Below is a small trained network, with its code and all its weights. Each question gives an input and a target symbol and asks what happens when units are switched off, that is, made to give their printed mean instead of their output.

import numpy as np


def w(rows, s, z=0):
    codes = np.array(rows[::2]) - 128.0
    scale = np.full(codes.shape[1], s)
    scale[-1] = z or s
    return codes * scale


def f(y):
    return np.maximum(y, 0)


def softmax(a):
    e = np.exp(a - a.max(-1, keepdims=True))
    return e / e.sum(-1, keepdims=True)


def log_softmax(a):
    a = a - a.max(-1, keepdims=True)
    return a - np.log(np.exp(a).sum(-1, keepdims=True))


def net(x, mask):
    ids = ['ΓΔΦαβζηλξτψω'.index(c) for c in x.split()]
    T = len(ids)
    res = E[ids] + P[:T]
    u = 0
    for l in range(2):
        q, k, v = (res @ M[l].T for M in (Q, K, V))
        z = softmax(np.where(np.tri(T) > 0, q @ k.T / 4**0.5, -1e9)) @ v
        res = res + np.where(mask[u], z, O[l][:, -1]) @ O[l][:, :-1]
        u += 1
        y = f(res @ A[l][:, :-1].T + A[l][:, -1])
        res = res + np.where(mask[u : u + 12], y, B[l][:, -1]) @ B[l][:, :-1]
        u += 12
    return log_softmax(res[-1] @ U[:, :-1].T + U[:, -1])


Q, K, V, O, A, B = {}, {}, {}, {}, {}, {}
E = w([
[173,209,106,64,101],'Γ',
[227,163,170,25,5],'Δ',
[148,142,134,129,120],'Φ',
[146,210,135,161,92],'α',
[135,215,137,161,83],'β',
[60,166,73,55,144],'ζ',
[18,110,187,142,158],'η',
[216,37,179,57,230],'λ',
[184,29,184,146,182],'ξ',
[139,122,105,50,241],'τ',
[39,189,83,157,223],'ψ',
[76,98,167,254,197],'ω',
],0.0035)
P = w([
[101,179,234,89,146],'0',
[35,95,201,90,84],'1',
[91,114,188,110,85],'2',
[122,120,156,128,87],'3',
[126,98,97,138,77],'4',
[165,143,116,148,116],'5',
[176,161,106,158,143],'6',
[194,188,86,171,168],'7',
[155,175,104,157,210],'8',
[155,187,118,158,231],'9',
[164,214,141,167,252],'10',
],0.0037)
Q[0] = w([
[77,142,89,125,132],'L0H1',
[94,51,51,117,34],'L0H1',
[32,122,251,89,130],'L0H1',
[129,118,65,184,137],'L0H1',
],0.017)
K[0] = w([
[74,92,111,118,162],'L0H1',
[8,27,225,67,74],'L0H1',
[137,227,213,139,235],'L0H1',
[58,66,100,173,82],'L0H1',
],0.015)
V[0] = w([
[245,177,69,99,124],'L0H1',
[206,224,169,184,52],'L0H1',
[79,196,49,117,118],'L0H1',
[131,123,158,36,43],'L0H1',
],0.011)
O[0] = w([
[115,15,111,87,116,126],'L0H1',
[8,84,105,130,95,243],'L0H1',
[148,134,29,87,127,79],'L0H1',
[89,123,167,84,207,254],'L0H1',
],0.011,0.0018)
A[0] = w([
[73,117,100,152,254,127],'L0N1',
[104,132,205,165,143,218],'L0N2',
[153,129,139,127,188,106],'L0N3',
[139,100,166,135,113,221],'L0N4',
[117,77,115,138,130,100],'L0N5',
[96,93,96,111,70,141],'L0N6',
[168,205,132,115,114,207],'L0N7',
[96,156,131,90,74,253],'L0N8',
[82,156,111,148,169,163],'L0N9',
[151,92,134,65,176,113],'L0N10',
[121,115,107,204,158,110],'L0N11',
[97,157,95,189,238,121],'L0N12',
],0.0079,0.0032)
B[0] = w([
[108,115,250,84,99,199],'L0N1',
[95,125,146,137,235,253],'L0N2',
[151,104,79,102,109,141],'L0N3',
[135,127,111,146,214,209],'L0N4',
[133,81,143,139,150,134],'L0N5',
[91,87,69,134,120,151],'L0N6',
[107,153,219,91,192,185],'L0N7',
[46,187,95,135,243,243],'L0N8',
[70,135,168,116,131,189],'L0N9',
[121,93,61,75,132,158],'L0N10',
[145,167,144,191,110,140],'L0N11',
[133,189,201,148,54,177],'L0N12',
],0.013,0.0039)
Q[1] = w([
[235,159,131,132,8],'L1H1',
[158,82,66,123,143],'L1H1',
[107,108,46,180,11],'L1H1',
[47,174,138,52,161],'L1H1',
],0.013)
K[1] = w([
[141,187,138,154,251],'L1H1',
[67,163,67,146,109],'L1H1',
[95,113,37,87,208],'L1H1',
[152,38,153,194,86],'L1H1',
],0.012)
V[1] = w([
[150,59,160,85,199],'L1H1',
[95,104,177,253,162],'L1H1',
[54,210,111,93,119],'L1H1',
[123,80,24,166,165],'L1H1',
],0.013)
O[1] = w([
[171,39,186,116,203,229],'L1H1',
[148,42,127,255,48,250],'L1H1',
[84,118,124,31,45,216],'L1H1',
[27,127,145,208,180,43],'L1H1',
],0.01,0.015)
A[1] = w([
[128,127,178,102,130,149],'L1N1',
[132,48,2,108,167,166],'L1N2',
[168,100,98,148,35,205],'L1N3',
[128,157,161,135,148,254],'L1N4',
[202,149,108,102,109,213],'L1N5',
[160,109,104,130,91,202],'L1N6',
[58,75,102,162,126,191],'L1N7',
[84,100,99,84,76,188],'L1N8',
[159,164,127,139,145,141],'L1N9',
[136,201,131,85,154,113],'L1N10',
[116,161,182,99,176,143],'L1N11',
[154,108,137,153,171,102],'L1N12',
],0.0088,0.0022)
B[1] = w([
[131,99,104,80,166,214],'L1N1',
[81,246,172,130,179,185],'L1N2',
[100,170,226,123,186,255],'L1N3',
[160,120,130,95,165,144],'L1N4',
[187,99,106,148,85,172],'L1N5',
[142,150,183,115,158,195],'L1N6',
[68,77,108,199,132,215],'L1N7',
[93,110,164,142,27,216],'L1N8',
[135,95,126,106,133,128],'L1N9',
[81,82,29,102,120,133],'L1N10',
[107,171,128,92,188,173],'L1N11',
[167,113,101,158,86,197],'L1N12',
],0.013,0.0097)
U = w([
[110,26,207,72,128,191],'Γ',
[121,224,225,198,157,181],'Δ',
[16,238,160,114,202,141],'Φ',
[186,184,80,27,158,167],'α',
[211,98,81,220,160,156],'β',
[57,147,80,183,59,73],'ζ',
[183,201,127,111,254,96],'η',
[57,146,88,185,56,97],'λ',
[101,160,112,128,124,3],'ξ',
[217,182,172,81,43,90],'τ',
[143,181,74,82,34,139],'ψ',
[175,94,98,192,99,63],'ω',
],0.0022,0.0037)

Each question gives the input, a string of symbols that net reads in full, and the target symbol t.
The units are the heads (4 rows each of Q, K, V and O) and the neurons (one row each of A and B). Each row of codes is followed by its name. A weight is (code - 128) times the scale printed after its matrix; where a second scale follows, it is the last column's (O, A, B and U).
mask holds one flag per unit, layer by layer, with each layer's heads first. A switched-off unit (its flag False) gives its mean, the last column of its rows in O or B, instead of its output. The means were averaged over made-up inputs and are rounded, as every weight is.
A unit's drop is (log p(t) with every unit on - log p(t) with that unit switched off) / (log p(t) with every unit on - log p(t) with every unit switched off).
most important unit: the unit with the biggest drop
top k neurons: the k neurons with the biggest drops, biggest first
k most important neurons of layer l: the k neurons of layer l with the biggest drops, biggest first
drop of u: that unit's drop, to one decimal
input τ λ ω η η ω, target Δ: 3 most important neurons of layer 0	[L0N12; L0N11; L0N10]
input ω β ζ, target Δ: 3 most important neurons of layer 1	[L1N3; L1N6; L1N1]
input η η ψ Δ, target τ: 2 most important neurons of layer 0	[L0N12; L0N7]
input Δ η ω ζ Δ, target Δ: top 3 neurons	[L1N3; L0N8; L0N12]
input Δ ξ ω α α, target Δ: top 4 neurons	[L1N3; L0N12; L0N8; L0N1]
input α Φ Γ η ω, target Δ: top 4 neurons	[L1N3; L0N12; L0N11; L0N8]
input ω ψ τ η ζ β ψ, target τ: 2 most important neurons of layer 1	[L1N5; L1N7]
input η Φ η Δ Φ ψ, target τ: 2 most important neurons of layer 0	[L0N12; L0N1]
input λ α τ ω ω Δ ω Δ η Δ Δ, target Δ: most important unit	L0N8
input λ ξ Γ, target β: 2 most important neurons of layer 0	[L0N8; L0N2]
input Φ ω λ ω Γ, target Δ: top 2 neurons	[L1N3; L0N12]
input λ Φ ξ, target β: 2 most important neurons of layer 1	[L1N12; L1N3]
input ξ Δ η, target β: top 2 neurons	[L0N8; L0N2]
input ζ ψ η Γ, target τ: 3 most important neurons of layer 1	[L1N5; L1N7; L1N8]
input Φ α λ Γ Δ α Δ Γ Γ, target Φ: most important neuron of layer 1	[L1N2]
input η ψ Δ, target τ: top 2 neurons	[L0N12; L1N5]
input Δ η β α Δ α Δ Δ, target Φ: 3 most important neurons of layer 0	[L0N2; L0N6; L0N12]
input ω η Φ η, target Δ: 2 most important neurons of layer 1	[L1N3; L1N6]
input Δ τ η λ η η ψ α, target τ: drop of L1H1	0.7
input Γ Γ Γ Γ, target Φ: drop of L1N2	0.2
input Δ Γ α α Γ λ Δ Γ Δ Δ, target Φ: drop of L0N12	0.1
